[-28 -30 -29 -31 -27  22  -4 -28  17 -30  29 -32  20  21  24 -29  29  27
 -28 -31 -29  24 -31  23  29   5 -27  25 -33  17 -30  -2 -27  67 -28  24]  rala
[-30 -30 -31 -29 -31  31  -3 -31  28 -28  28 -28  29  28  31 -30  27  29
 -31 -27 -30  33 -31  27  30   3 -30  29 -31  28 -29  -3 -33  71 -30 -10]  Ganov
[24 21 20 21 24 30  5 27 28 23 27 24 32 27 27 23 26 31 25 29 22 30 22 25
 28  4 22 28 18 31 27  8 21 40 26 31]  Gul
[25 23 21 17 25 30  5 20 23 15 25 25 29 30 30 25 21 25 23 27 25 20 13 12
 18 -4 25 20 14 28 29  1 18 17 25 27]  Kar
[-30 -31 -33 -35 -33  30  -5 -28  24 -32  28 -30  27  25  31 -30  31  31
 -29 -27 -34  29  30  55  30   4 -33  30  28  28 -29  30 -31 114 -29 -16]  lupof
[-27 -30 -28 -30 -28 -23  -2 -28  -4 -29  -3 -27 -27 -19 -22 -27 -13 -25
 -28 -29 -25 -23 -26  15 -19  -5 -28 -22 -28 -28 -30  -3 -28  47 -29 -29]  Sog
howmany Sog: [-30]	3
howmany Kar: [25]	9
howmany Sog: [-28]	8
howmany Gul: [27]	5
howmany lupof: [28]	3
howmany Sog: [-3]	2

[1 7 7 7 7 1]  Savu
[  6 -15  -3  -3 -10  -1]  pef
[  8 -37 -47  47 -71  48]  Boze
[ -3 -14  -4   7   3  -4]  bon
[-1 -5 -1 -2  5  3]  taget
[12 -6 -5  2 -4  0]  Fik
[ 36 -36  -7  24  -1 -13]  tofin
[ 6 -4 -6 -3 -2  1]  fesa
[13  2  5  8 -3  7]  muf
[-12  99  39 -54 -79 -40]  Nure
[ 7 -7  2 -4 -2 -1]  Babed
howmany bon: [7]	1
howmany Savu: [7]	4

[  0  71 -13  11] -> gibi
[ -59  -59  -30 -104] -> dulo
[ 88  88  88 -29] -> kug
[1 1 1 1] -> neso
[ 93  93 -33  48] -> medu
[-67 -67   1  38] -> Kob
howmany neso: [1]	4
howmany kug: [88]	3
howmany kug: [-29]	1

[ -3  -3  41   2 103  24] -> ved
[ 102 -112 -112    2  -88  -43] -> lakel
[  0  -6  50   2 108  21] -> kizu
howmany lakel: [-112]	2
howmany ved: [103]	1

[-28  97 -49  44  45  14  87 -17  76]  gelu
[-31  95 -52  42  42  11 -42 -16  74]  valun
[-34 100 -55  12  47  12  90  12  78]  feden
[ 54 -18  74 -18 -18  14 -58  44 -48]  Nor
[-36  98 -58  43  87   9  87  86  76]  fuzi
[-31  99 -52  46  46  13  89 -19  77]  kilib
[ 56  45 -17 -17 -17  75 -17  45 -47]  zus
[ 52 -59  70 -14 -14  43 -50  43 -41]  bapud
howmany Nor: [74]	1
howmany feden: [12]	3
howmany kilib: [-32]	0
howmany fuzi: [87]	2
howmany zus: [-17]	4
howmany bapud: [-41]	1

[-88  57 -88 -89  57 -89]  lenan
[-56 -75 -56 -75 -64 -64]  Dobu
[-69  74  17 -74  73  38]  Fam
howmany lenan: [-88]	2
howmany Fam: [73]	1
howmany lenan: [-87]	0
howmany Dobu: [-56]	2
howmany Dobu: [-75]	2

[ 75 -14 -42 -26  21 -52 -62  35  39 -46  68  10] = ginud
[-18 -59 -60  -7  33 -21 -59 -45 -59   8 -54 -45] = gek
[ 26  95 -36   0  20  14 -17 -27 -19  71  34  34] = gimi
[ 15  35 -16  55  28 -41  34  34  13  28  48 -48] = zun
howmany gek: [-59]	3
howmany zun: [28]	2
howmany zun: [34]	2

[-17  53 -48 -23  12 -10  -9  27  59  -2  -7 -47  83  15  13  27   1   5
 -20   4  -9 -11   2  -2   0 -17   3  36   7 -16]  Dinas
[ -9  -2  25  18 -16  -7 -14  30  -7  -5  13  25   2  -7  -2   0   5   6
  28 -31 -12 -16 -20  25 -22  25  16  53 -14   9]  Dusa
[-17 -48 -48  27  12 -10  -9  27  59   4  -7 -47   4  15  27  27   1   5
 -20   4  -9   4   2  -2   0  -9 -41 -30  27  -7]  gevor
[ -9  -2   3  18 -16 -13  16  30 -12  -5  13  -4   2  -7  -2   0 -24   6
  28 -31 -12 -16 -20  25 -22 -10 -42  -8  12  21]  Fisi
howmany Dinas: [-16]	1
howmany gevor: [4]	4
howmany Dusa: [-16]	2
howmany gevor: [-47]	1
howmany Dusa: [-7]	3

[ 24  18  18  18   3 -11  18  18 -11 -11]  Did
[-53  29 -25 -54 -40 -46 -16 -43  25   2]  supid
[ 18 -33  55  26  19  71  25   9  -3   6]  Vapo
[-38 -15  11 -35 -34  -3 -24 -27  29 -21]  boki
[-24 -18  -8 -23 -22 -29 -17 -30  11  -5]  mos
[ -6  69 -44 -15 -12 -29 -23  16  33 -24]  Somib
[-22 -24  17 -17 -21   2  -6 -26  12  -3]  zedu
[ 11  17 -16  15  27  -5  49  27 -16 -56]  lepav
[-23  61 -52 -32 -25 -55 -32   5  11 -20]  Peger
[ -9  50 -33 -20 -19  -9 -44  96 -15 -43]  fozip
[ 57   2  -5  55  50  11  27  13 -39  15]  batep
[24  6 -6 22 19  3  9  6 -7  4]  sus
howmany Did: [18]	5
howmany lepav: [-16]	2
howmany Somib: [-24]	1
howmany Somib: [-12]	1
howmany Did: [-10]	0

[ -88 -101   97  -88 -101 -101   97    6]  nim
[ -88 -107  107 -112   74  -89   97  -57]  panid
[-58 -58 -90 -58 -90 -87 -90 -90]  ruv
[-101 -101  -67 -112  -68  -89 -101  -67]  Duse
howmany ruv: [-58]	3
howmany nim: [-89]	0
howmany nim: [97]	2
howmany nim: [-101]	3
howmany Duse: [-68]	1
howmany Duse: [-67]	2

[ 50 -26 -52   7  16  28 114  45  12]  Kovi
[11 27 47 -2 12 -6 20 -1 15]  tomev
[ -5   2 -34 -41 -57 -42 -12 -36 -19]  mego
howmany mego: [-35]	0
howmany tomev: [12]	1

[  7  24 -35  21  24 -11  14   8  28  41  32  32  46 -54  21 -14  10   1
  24 -14  20 -55 -21 -51   1  -3  10  30  -9  18  18 -13  17  53 -11 -30
 -27 -36  42 -22  24  54 -17   1  -5  29 -60  17 -45 -68  17  24  22   1
  79  -5   1] : kir
[  7   2 -23  -7 -10 -22  72  -7 -28  -9  34  25   7 -10   8  -1 -14 -42
  15 -20 -20  -7  20 -48  16  48   4  20  19   9   4  -6  43  40 -31  16
 -17 -28  65 -19  39  40   6  -2  17  19 -54  19 -38 -74   5  21   9  -2
  95 -14  10] : taz
[  7 -37 -35 -45  64 -11  14   8  28  41  32  25  -5 -54  21   7  28   1
  14 -14  20 -55 -21 -51  29  -3  10  30  -9  28  18  -5  28  53 -11 -30
 -27 -36  42 -22  24  54 -17   1  -5  29 -60 -45 -45 -68 -45  24  22  -7
  -5  -5  18] : Porat
[-40  26  25  24 -14 -15   5 -36  59  11 -12  -4  19 -44   1  -6  -6  11
   8 -38 -16  20 -69  -6  -4 -26  14 -38 -29  16   1  -1   0 -43 -14  -8
 -32 -31  34   1 -27  43 -10  50  66  27  52  23  29   1 -45 -14 -42  15
  27  17 -60] : Bog
howmany Bog: [1]	4
howmany Bog: [-7]	0
howmany kir: [-14]	2
howmany taz: [18]	0
howmany kir: [16]	0
howmany Porat: [28]	4
howmany Porat: [-45]	4

[  0 -36  64  10 -65  -7 -18 -11 -31  26 -17   1 -25 -23] = bik
[-10   5  23 -12  29  29 -10   9 -17  -9   1  -4  35 -36] = kab
[-21 -35  63   1 -94   1 -22 -22 -22  13 -18   1 -10 -18] = Kizi
[  9 -40  55   9 -71 -11 -27  -1 -26  40 -15 -10 -36 -17] = res
[  3 -43  54  14 -86  -8 -34  -2 -23  48 -13 -22 -38 -13] = duka
[  8   3   9  -4  24 -11   7  19  -6  12   4   3  12 -31] = Bemem
[  0   0  25 -15  12  38   5   9   0 -23  -1   9  15 -47] = Nuf
howmany kab: [-10]	2
howmany Kizi: [-22]	3

[-47 -47 -74 -47 -46 -47   8  33  60] -> Miva
[-44  39  20  39  43  39 -38 -17 -44] -> Gobun
[ 40   2 -75   2   9 -32  29  52  49] -> gugik
howmany Miva: [-47]	4
howmany Gobun: [39]	3

[59 -2 59 59 59 59 59 24 59] = Taler
[ 58  57  98  68   8  -9  -3  68 -45] = nomog
[ 62  62 -37  64  -6  34   6  34 -27] = vubo
[-45  26  64  33  37 -21 -36  57 -50] = lokav
[-20  33 -20   0 -17  99 -20 -49  22] = buriz
[ 62 -31 -70 -38 -54  16  57 -45  71] = Gud
[-51  33  78  43  61 -28 -34  72 -62] = san
[ 62 -38 -58 -38 -58  16 -38 -58 -38] = fumo
howmany vubo: [34]	2
howmany nomog: [-8]	0
howmany Taler: [59]	7
howmany fumo: [-38]	4
howmany Gud: [-32]	0
howmany vubo: [62]	2
howmany buriz: [-20]	3

[  8  -4 -19 -56  33   1  18  29  17  17  -2  -4   3   9  12  16  -8 -15
 -26  11  14 -55 -28  14 -56  16 -28  59 -42  -9  -8  34  14  24  44  -9
  17 -28  12  -4  -9 -14  33 -14  18  -6   7 -34 -12 -25 -34  -3  12  16
   4  18 -17] = bis
[-52   3 -24  38 -15   3  21 -16  -8  55  17 -10 -10 -33 -32  -8   5   0
   4 -28  20 -67   2  -7  -7  -3 -22 -35 -36  -1   1  19  24 -24  34  -8
  50   2  12  12  -8   8  38 -21   3  -1  38 -24  26   2  -6  -1   3 -14
 -13  21 -42] = pafoz
[-18 -34 -36  14  -8 -10 -26 -14  29  29  -1  15 -20   7 -25 -23 -20   8
  44   1  -8 -54   3  -7  60   0 -32 -32   6  -8 -16  98  13   9 -41  20
 -35   3  15  59 -11  20   9  17  29   6 -46  44   8 -28 -11 -10   4 -10
   3 -26   5] = Saz
howmany pafoz: [-10]	2
howmany bis: [16]	3
howmany pafoz: [-24]	3

[-32  15  26   0 -32  26  28  26  63   9  48 -31 -32 -35 -33 -83 -72  26
 -32  27] : Bomaf
[-49  37 -42 -50  42  43  29  40  42  36  29 -54 -50 -49 -53 -32 -30  31
 -50 -58] : gamo
[ 20 -37  44 -46  34 -13 -37  34   3 -37  34  33  35  34  19 -48 -67  89
  34  27] : bem
howmany gamo: [-30]	1
howmany Bomaf: [26]	4
howmany bem: [44]	1
howmany gamo: [-50]	3
howmany bem: [34]	5

[  5  12 -14 -18  78   5  17 -43  -1   9  28   2  39 -31 -39  -4   2  11
   2  64  43   2  46   2  23  18  16  44 -24  62   5  27   2 -36 -33  14
 -12   2 -42  -8 -21  11  91  41  40 -48  11 -10   5] : loleg
[ 24  12 -14 -18  78 -18  17 -43  -1 -47  28 -28  39 -31 -39  -4   2  11
 -39  64  68 -73  46   2  23  18  16  44 -24  62  11  27   2 -32 -33  14
 -12 -12 -42  -8 -21  11  77  41  40 -24  11 -10   5] : Rel
[  2 -37  42  -4 -85 -16 -29 -68  12 -32  13  42  42  14  42   1 -42   2
  48  19 -45   4 -12  33 -14  54  22 -53  19 -56 -45 -48 -56  -9  49  28
   2   2   4  37  23  18  12   1 -42 -23 -43   0 -26] : Zabog
howmany Zabog: [3]	0
howmany Zabog: [2]	4
howmany loleg: [3]	0
howmany Rel: [-42]	1
howmany Zabog: [42]	4
howmany loleg: [5]	4

[  2  38  54 -27  19 -15 -63] -> Zufar
[ 17  54  17 -28  14  22 -59] -> Goz
[-31  66 -37 -12  41  98 -22] -> vomat
[ 28 -42  26   3 -29 -73   7] -> kapa
[ 28 -47  55   1 -30 -96  -2] -> dasom
[-27  55  -6  -7  33  89 -13] -> Libal
howmany Goz: [-29]	0
howmany Libal: [-7]	1

[-63 -63 -63 -63] = muke
[54 41 54 41] = fut
[-37 -48 -48 -42] = Sig
[ 21  -4 -31 -57] = Fasab
[-12 -47 -66 -18] = sed
[-48  65 -93  -4] = makin
[-35 -48 -50  27] = Melog
[ 22   4 -23 -58] = pib
[-37  55 -48 -64] = vor
[-63  71 -63 -21] = tiz
howmany fut: [55]	0
howmany tiz: [-63]	2
howmany muke: [-63]	4

[15 40 -7  7] : Rupet
[ 28 -61 -82 -82] : Tibid
[ 50 -26 -62 -62] : ton
[-20  44 -67 -44] : negup
howmany Tibid: [-82]	2
howmany ton: [-62]	2
howmany negup: [-67]	1
howmany ton: [-26]	1

[ 30   4  41 -10 -40 -14  43   7 -35   0  26  -5 -21 -10 -15 -54   8  -3
   2 -17] : bogel
[-36  46 -23  -7 100   0 -52  42  33 -27 -23   8 -45  60  46 -16  16  18
  22  55] : Banun
[ 23 -32  41 -34 -50 -16 -13 -34 -24  41  44  42  13  41   3   9 -57   0
 -22 -35] : fim
[ -4 -15  34 -57  91  -6  12  13  39  23  15  15   2  41  36 -15 -13  14
 -15  35] : bufo
[ 71 -36 -45 -12  -8  36  15  45  30  -6 -23  -4 -24   8  33  51  26  -3
  -4  21] : lariv
[-26 -19  98 -43 -12  -6  18 -13 -21  37  77   1  42 -26   0  -4 -65  -5
 -19   0] : pabeb
[-26 -19  98 -54 -12  -6  18 -13 -21  37  77   1  42  -2 -55 -54 -21  28
 -58 -38] : lizel
[ 23 -32  41 -34 -50 -16 -13 -34 -24  41  44  29  47  11  36  32 -57  49
 -78 -64] : gaz
[-19 -13 -38 -48 -78 -82 -36 -86  30  28 -28 -20  23  41 -35  45 -65 -71
 -17 -49] : rabo
howmany lizel: [-13]	1
howmany bufo: [-15]	3

[-64  18 -46   5 -15  32  37] -> mugo
[ -4  -4  59  71  60 -71  -4] -> ruti
[-29 -28   1  -5  27 -96  11] -> Sebu
[-11  35 -19   9  10 -95  64] -> teni
[ 18  76 -67 -67 -67  70 -28] -> giluk
howmany giluk: [-67]	3
howmany ruti: [-4]	3
howmany ruti: [60]	1
howmany ruti: [-5]	0

[ -67  -59 -103 -100  -32  -44  -98  -26   67] -> fibe
[20 -1 62  5 84 66 28 74  7] -> Foguv
[ 27  27  60 104 104  -7  60  60  -7] -> vose
[-69 -16  -8 -63  36   5 -16 -93  -6] -> vuk
[-34   2  12 -51  59   2 -12 -17   2] -> Zeru
howmany vose: [104]	2
howmany Zeru: [2]	3
howmany vose: [60]	3
howmany vose: [-6]	0

[  1 -28 -12  47 -24  25  18  46  16  15  24   1 -38 -80  -3  37  32 -36
  13  20 -14   2 -10 -61 -16  -8  11  25  25  19  -9 -24  20]  Zopuv
[-22 -18 -10  47  20  68  28 -42 -25 -38 -13   9  19  -5  -3  58   6  10
  23  55  30   1  20 -12  -8  17 -33 -23 -49  10  35 -21   5]  mez
[  2  63  26 -85  -2   4  13 -15  -7   2  37 -46  -9 -14 -39  41  -5 -21
 -34  -3 -41   4  25  -7  -9   2 -33  23 -20  15 -43   1  48]  lef
[-48  33  -1 -33 -41  26  31 -28  -9   6  11 -33 -22 -11 -14  79 -13 -34
 -17   6  -9 -18  21 -19 -16  -7 -35  -2  56 -14 -33  13  23]  pupat
[ 21 -29  -6   6  86  -8 -13  26 -22  38   5   1  12   4  -3  21 -38 -19
 -43  30  16  62  10   3  29 -13 -32  -2 -73 -19   6 -16   9]  nurel
[ -7 -26 -40 -24   7  20 -17  -7   3 -17   8  28 -17 -28   0  -3 -16  -4
 -12  27  -7  14   4 -17 -58  -7  69  30  25  -3 -10 -67 -64]  Luter
[  2 -21 -44  13   5  21  22 -36  39  -6 -15   1  57  10  32 -43  -7 -21
  52  20   2 -32  26  56 -15 -11  34  55  11  17   5 -40 -51]  Vus
howmany Luter: [-17]	4
howmany lef: [2]	3

[-52 -17  -3  17  54 -16  -4] -> turad
[ 31 -41 -48  31 -28  31  30] -> Torif
[-13 -90 -10  10  15  35 -50] -> Lugug
[-42 -32 -42 -32 -42 -40 -42] -> viz
[-72 -53  -1  -4  -4  18  -4] -> Zineg
[-35 -24   1   9 -91  15 -30] -> Tesu
[ 47  57  52 -37  28  19   7] -> bak
[-17   7   0  34 -47  14 -40] -> tagu
[-58 -29  25 -41  19 -33  32] -> Dofem
[ 53 -20 -66  17  56  17  25] -> rodu
[-43  15  24  24   3  56 -39] -> funo
[  8 -20 -20 -17 -17 -20 -46] -> kuvog
howmany Torif: [31]	3
howmany kuvog: [-17]	2
howmany viz: [-42]	4

[ -26    8   36  -41   -1  -36  -35   25   51 -106  -34  -62  -16  -28
  -77   61  -45  -67    7  -14  -34  -56  -18  -71   65] : Ruguk
[ 69  94  38 -92  16 -46  32 -31  82  16  14 -30  65 -14  10  58 -41  -2
 -30 -42  14  23 -17 -49  48] : ven
[-79 -86   2  37 -74 -75 -25 -75 -61 -75 -16 -86  78   7 -69 -24  37  27
  21  31  21   8  -2 -18  53] : Zat
[  30   -4   30  -50  -50  -30   30    6   32 -106  -50   -4   92   30
  -92   48  -23  -18    2   -7   11  -11  -21  -23  105] : Lovep
[-58 -34  11  16   8  -4 -50  44   3 -93 -39 -51 -34 -24 -63  20 -21 -21
 -72  10 -54 -72  -4  83  12] : rofaf
[-42 -15  31 -20  -5 -27 -41  32  31  -5 -37 -57 -35 -32 -85  47 -33 -68
   9  -5 -41 -62 -15  54  55] : nimav
[-91 -99  37  62 -54  33 -39  30 -72   1 -27   1   8   4 -85 -35  36   1
  29  37  -2  33   6  18  23] : Mub
[ 91  91   8 -44  49 -17  48 -39  49 110  33 -16  -1   9  87  10 -17  20
 -29 -29  12  36   1 -32 -44] : pove
[-60 -83 -30  90   0  44 -30  32 -76 -11 -13  12 -96   5  -2 -54  31 -14
  30  36 -25  12  21  60 -62] : fon
howmany Lovep: [30]	4
howmany rofaf: [-34]	2
howmany Mub: [1]	3
howmany nimav: [-6]	0
howmany Zat: [-86]	2
howmany rofaf: [-73]	0
howmany fon: [32]	1

[  7  24 -18 -24  28 -21  29  -9  23 -18  54  24   2   0  27  53  16 -15
 -19 -20  41 -25 -40 -19  50  38 -10 -47   3  -7  18  43   2  32 -35 -29
  32 -10 -13  58 -26  28   2  26 -46 -15 -61  -4 -38   3  70  -6 -21  11
  -2  -4  11   5  50 -10 -24 -31 -44] : Ves
[  4 -34 -23 -21  -8  28  17 -16  16   7 -29   1   6   7 -11  17 -59 -62
 -17 -10 -39  -3  17  -4 -19  11 -55  19   0  18 -27  30  60  44  -2  32
 -25 -16  -1 -12 -30   4  21   4  47  16 -16 -35   2  26 -15 -36  33   2
   3  -4  -4   9  15 -74 -54  19  29] : vap
[-29  52 -22 -14  53 -12   1   5  22 -67  16  14  -1   7 -38  15  43  25
 -26  14 -17 -29  -5  27   0  42  46   9  15  23  19   7 -59 -24   8 -42
  17  48  -9  32 -31   0  16   1 -38   0 -20  51 -21  16  60   4   1   8
 -41   3 -16  -7  27  30  40 -45 -25] : Vipo
[ -1 -21 -26 -41  11  21  23 -14  25   0 -14   5   3   6   4  43 -49 -65
  28 -19 -36 -22   8  -5  22  21 -59  -3   5   9 -19  44  35  54  -9  12
 -12 -14   4   5 -36  12   9  15  26   8 -37 -31 -24  24  24 -28  28   3
   0  -8  12  19  36 -73 -70 -10  11] : suk
[-16   1  34  44 -15  61 -47 -16 -22  19 -17  -9  -3  -7 -14 -54  25  53
 -18  13   6  19   8  10 -30 -48  46  19  -6  -9   4 -85 -42 -16  17 -14
  61   9  -1 -28  61  -5 -10 -20  -6   0  73  22  28 -19 -38  37 -12  -1
  -1  -1 -19 -10 -71  53 -16  20  11] : ner
[-37 -16 -20 -23  41   8   1  28  24  10 -47   4  29   4  -8  10 -64 -32
  22  31 -70   6  28  27 -44  -9 -35  70   7  12 -37   5  24  29  15  14
 -16  28  15 -23 -22   3  32 -27  46  23   1  -2  27  35 -28 -36  46   2
 -10 -12 -17   5  -4 -42 -33   9  34] : mafo
[ 11 -53 -15  20 -26  57  -5  -6 -20   5 -33 -43   1  23 -32 -35  -9  -4
  24  -3 -41   5  54   4 -53   1 -27  22 -23  38 -20   9  33 -20  24  40
 -57 -13   4 -26 -22 -51  18  -8  54   5  12   5  32  26 -61 -13  18  -3
   4  33   6  -8  -3 -14  24  16  35] : zakem
howmany ner: [-16]	4
howmany mafo: [28]	3
howmany vap: [-38]	0

[ 44 -10 -20   5 -18 -62  86   2  17  56  43  -9 -20 -50] : nud
[ 45  -5 -25   9 -22 -51  51 -11  10  41  41  10 -25 -56] : talan
[  57   -9  -11   57   10   22 -104  -10   29  -21  -21    2  -17   79] : Ros
[-16  -1  10   3 -16 -16 -36   3  65   3   3   3 -16 -16] : fegum
[ 16 -11 -18  52  10  13 -79  -4  19 -11 -16  -5 -57  72] : medam
howmany talan: [-23]	0
howmany Ros: [56]	0
howmany talan: [-25]	2
howmany fegum: [-16]	5

[-3 -2  3 -4 -3  1  2  1 -3 -2 -4  3  0 -2 -1  0  2  1] = vitok
[  7  11 -39  30   8  -6  11  -1  14  73  78 -98  14  14   8  16 -22   0] = gab
[  7  11 -39  30 -10  -6  11  -1  14  73  15  12  58  60  58 -53 -47  66] = nis
howmany gab: [14]	3
howmany vitok: [2]	2

[-44 -44  11   6  11  41  11] = zit
[ 50 -45  51  15  30 -16  85] = rud
[ 18  68  62  25 -54  93  93] = mubi
[ 18 -45  62   3 105  68 -79] = rese
[ 50 -45  51  15  30  57  17] = zap
howmany zit: [-44]	2
howmany mubi: [93]	2

